Below is a small trained network, with its code and all its weights. Each question gives an input and a class and asks what happens when units are switched off, that is, made to give their printed mean instead of their output.

import numpy as np


def w(rows, s, z=0):
    codes = np.array(rows[::2]) - 128.0
    scale = np.full(codes.shape[1], s)
    scale[-1] = z or s
    return codes * scale


def norm(h):
    return h / np.sqrt((h * h).mean(-1, keepdims=True) + 1e-5)


def f(y):
    return np.maximum(y, 0)


def log_softmax(a):
    a = a - a.max(-1, keepdims=True)
    return a - np.log(np.exp(a).sum(-1, keepdims=True))


def net(x, mask):
    res = np.array(x, float).reshape(1, 7) / 4 @ E
    u = 0
    for l in range(4):
        y = f(norm(res) @ A[l][:, :-1].T + A[l][:, -1])
        res = res + np.where(mask[u : u + 7], y, B[l][:, -1]) @ B[l][:, :-1]
        u += 7
    return log_softmax(norm(res)[-1] @ U[:, :-1].T + U[:, -1])


A, B = {}, {}
E = w([
[127,128,128],'x0',
[127,128,127],'x1',
[128,128,128],'x2',
[129,129,127],'x3',
[163,63,217],'x4',
[132,214,184],'x5',
[255,112,94],'x6',
],0.0079)
A[0] = w([
[68,82,197,108],'L0N0',
[102,171,73,138],'L0N1',
[200,94,183,3],'L0N2',
[133,175,138,101],'L0N3',
[32,145,123,121],'L0N4',
[166,249,198,212],'L0N5',
[193,202,6,132],'L0N6',
],0.014,0.0025)
B[0] = w([
[73,57,215,202],'L0N0',
[121,188,64,189],'L0N1',
[99,207,21,197],'L0N2',
[157,107,157,158],'L0N3',
[160,190,41,206],'L0N4',
[206,178,215,249],'L0N5',
[250,37,173,253],'L0N6',
],0.018,0.0077)
A[1] = w([
[80,100,83,193],'L1N0',
[140,81,7,136],'L1N1',
[111,146,131,101],'L1N2',
[115,108,139,6],'L1N3',
[180,143,112,203],'L1N4',
[90,56,136,25],'L1N5',
[164,151,71,7],'L1N6',
],0.019,0.0023)
B[1] = w([
[87,86,93,174],'L1N0',
[73,150,6,247],'L1N1',
[166,125,133,138],'L1N2',
[83,126,133,137],'L1N3',
[101,159,72,254],'L1N4',
[128,48,181,165],'L1N5',
[56,111,208,208],'L1N6',
],0.02,0.0078)
A[2] = w([
[80,56,179,80],'L2N0',
[182,253,84,151],'L2N1',
[91,148,195,3],'L2N2',
[116,133,252,58],'L2N3',
[133,142,194,2],'L2N4',
[181,72,101,53],'L2N5',
[136,105,67,78],'L2N6',
],0.017,0.0029)
B[2] = w([
[111,86,206,167],'L2N0',
[60,140,245,248],'L2N1',
[190,182,82,153],'L2N2',
[148,125,3,188],'L2N3',
[153,133,64,155],'L2N4',
[160,186,116,165],'L2N5',
[114,93,75,175],'L2N6',
],0.027,0.011)
A[3] = w([
[190,51,77,63],'L3N0',
[217,25,48,66],'L3N1',
[154,118,149,68],'L3N2',
[204,117,140,121],'L3N3',
[255,94,197,59],'L3N4',
[193,55,181,91],'L3N5',
[84,164,210,3],'L3N6',
],0.014,0.0041)
B[3] = w([
[151,219,121,207],'L3N0',
[168,252,131,255],'L3N1',
[148,94,133,138],'L3N2',
[132,88,88,194],'L3N3',
[146,24,112,212],'L3N4',
[80,60,132,189],'L3N5',
[144,218,206,198],'L3N6',
],0.023,0.0061)
U = w([
[31,141,18,178],'0',
[227,235,50,193],'1',
[119,229,235,181],'2',
[251,91,159,85],'3',
[43,16,173,3],'4',
],0.015,0.0038)

Each question gives the input, the list of numbers given to net, and the class t.
The units are the neurons (one row each of A and B). Each row of codes is followed by its name. A weight is (code - 128) times the scale printed after its matrix; where a second scale follows, it is the last column's (A, B and U).
mask holds one flag per neuron, layer by layer. A switched-off neuron (its flag False) gives its mean, the last column of its row in B, instead of its output. The means were averaged over made-up inputs and are rounded, as every weight is.
A unit's drop is (log p(t) with every unit on - log p(t) with that unit switched off) / (log p(t) with every unit on - log p(t) with every unit switched off).
The circuit of an input: a set's keep is (log p(t) with only the set's units on - log p(t) with every unit switched off) / (log p(t) with every unit on - log p(t) with every unit switched off). Starting from the 12 units with the biggest drops (on a tie, the unit counted first), units are removed one at a time, each time the one whose removal leaves the highest keep (on an exact tie, the one counted first), for as long as the keep stays at least 0.8.
circuit, biggest first: the units of the circuit, biggest drop first
most important unit: the unit with the biggest drop
k most important neurons: the k neurons with the biggest drops, biggest first
k most important neurons of layer l: the k neurons of layer l with the biggest drops, biggest first
drop when u is switched off: that unit's drop, to one decimal
input [2,5,6,0,4,0,-7], class 4: circuit, biggest first => (L2N0; L0N0)
input [-6,-8,-1,-6,7,3,-2], class 1: circuit, biggest first => (L2N3)
input [1,1,2,-2,0,6,2], class 3: circuit, biggest first => (L0N5; L3N4; L3N1)
input [-6,3,-4,3,5,1,7], class 2: 3 most important neurons => (L2N1; L2N3; L1N0)
input [2,-6,3,-4,-5,0,-1], class 0: 2 most important neurons => (L0N5; L1N1)
input [4,4,-8,7,-5,6,2], class 3: 2 most important neurons => (L0N6; L1N1)
input [2,1,-1,-4,0,4,4], class 3: 2 most important neurons => (L0N6; L1N1)
input [-8,-1,1,-1,3,-3,-3], class 4: 3 most important neurons => (L0N5; L2N0; L0N6)
input [2,7,3,5,0,3,8], class 3: 3 most important neurons => (L0N6; L1N1; L0N4)
input [-4,6,-2,7,7,1,-6], class 1: 2 most important neurons of layer 2 => (L2N1; L2N2)
input [-1,0,4,5,5,8,0], class 1: 2 most important neurons => (L1N1; L2N3)
input [8,-6,-8,-1,6,-4,-3], class 4: 2 most important neurons => (L0N5; L2N0)
input [0,3,3,-1,-6,3,0], class 2: 3 most important neurons => (L2N1; L0N1; L1N4)
input [0,1,7,8,3,-6,-7], class 4: 2 most important neurons => (L0N5; L0N0)
input [-7,2,7,-7,-6,0,0], class 0: 2 most important neurons => (L0N5; L1N1)
input [6,-8,5,4,3,6,7], class 2: circuit, biggest first => (L2N1)
input [7,-7,1,-2,6,-8,0], class 4: 4 most important neurons => (L0N5; L0N4; L0N0; L1N5)
input [3,8,8,-3,7,2,-7], class 1: 2 most important neurons => (L2N1; L2N3)
input [-8,8,2,-5,6,0,3], class 0: 2 most important neurons => (L0N2; L0N5)
input [-2,0,5,4,3,6,-8], class 1: most important unit => L0N0
input [2,0,-1,-8,2,-3,-6], class 4: 3 most important neurons => (L0N5; L0N0; L2N0)
input [0,8,-7,0,1,-8,1], class 0: 3 most important neurons of layer 0 => (L0N5; L0N6; L0N0)
input [2,0,-6,8,7,-1,-5], class 4: 2 most important neurons of layer 0 => (L0N5; L0N6)
input [1,0,5,-2,4,-8,-2], class 4: drop when L0N5 is switched off => 0.8
input [6,3,0,7,8,-7,-6], class 4: drop when L0N5 is switched off => 0.2
input [8,8,-2,7,2,3,-4], class 1: drop when L0N0 is switched off => 2.2
input [0,-3,1,7,-3,3,7], class 3: circuit, biggest first => (L0N6)
input [3,1,-4,8,5,-7,5], class 0: drop when L1N6 is switched off => 0.0
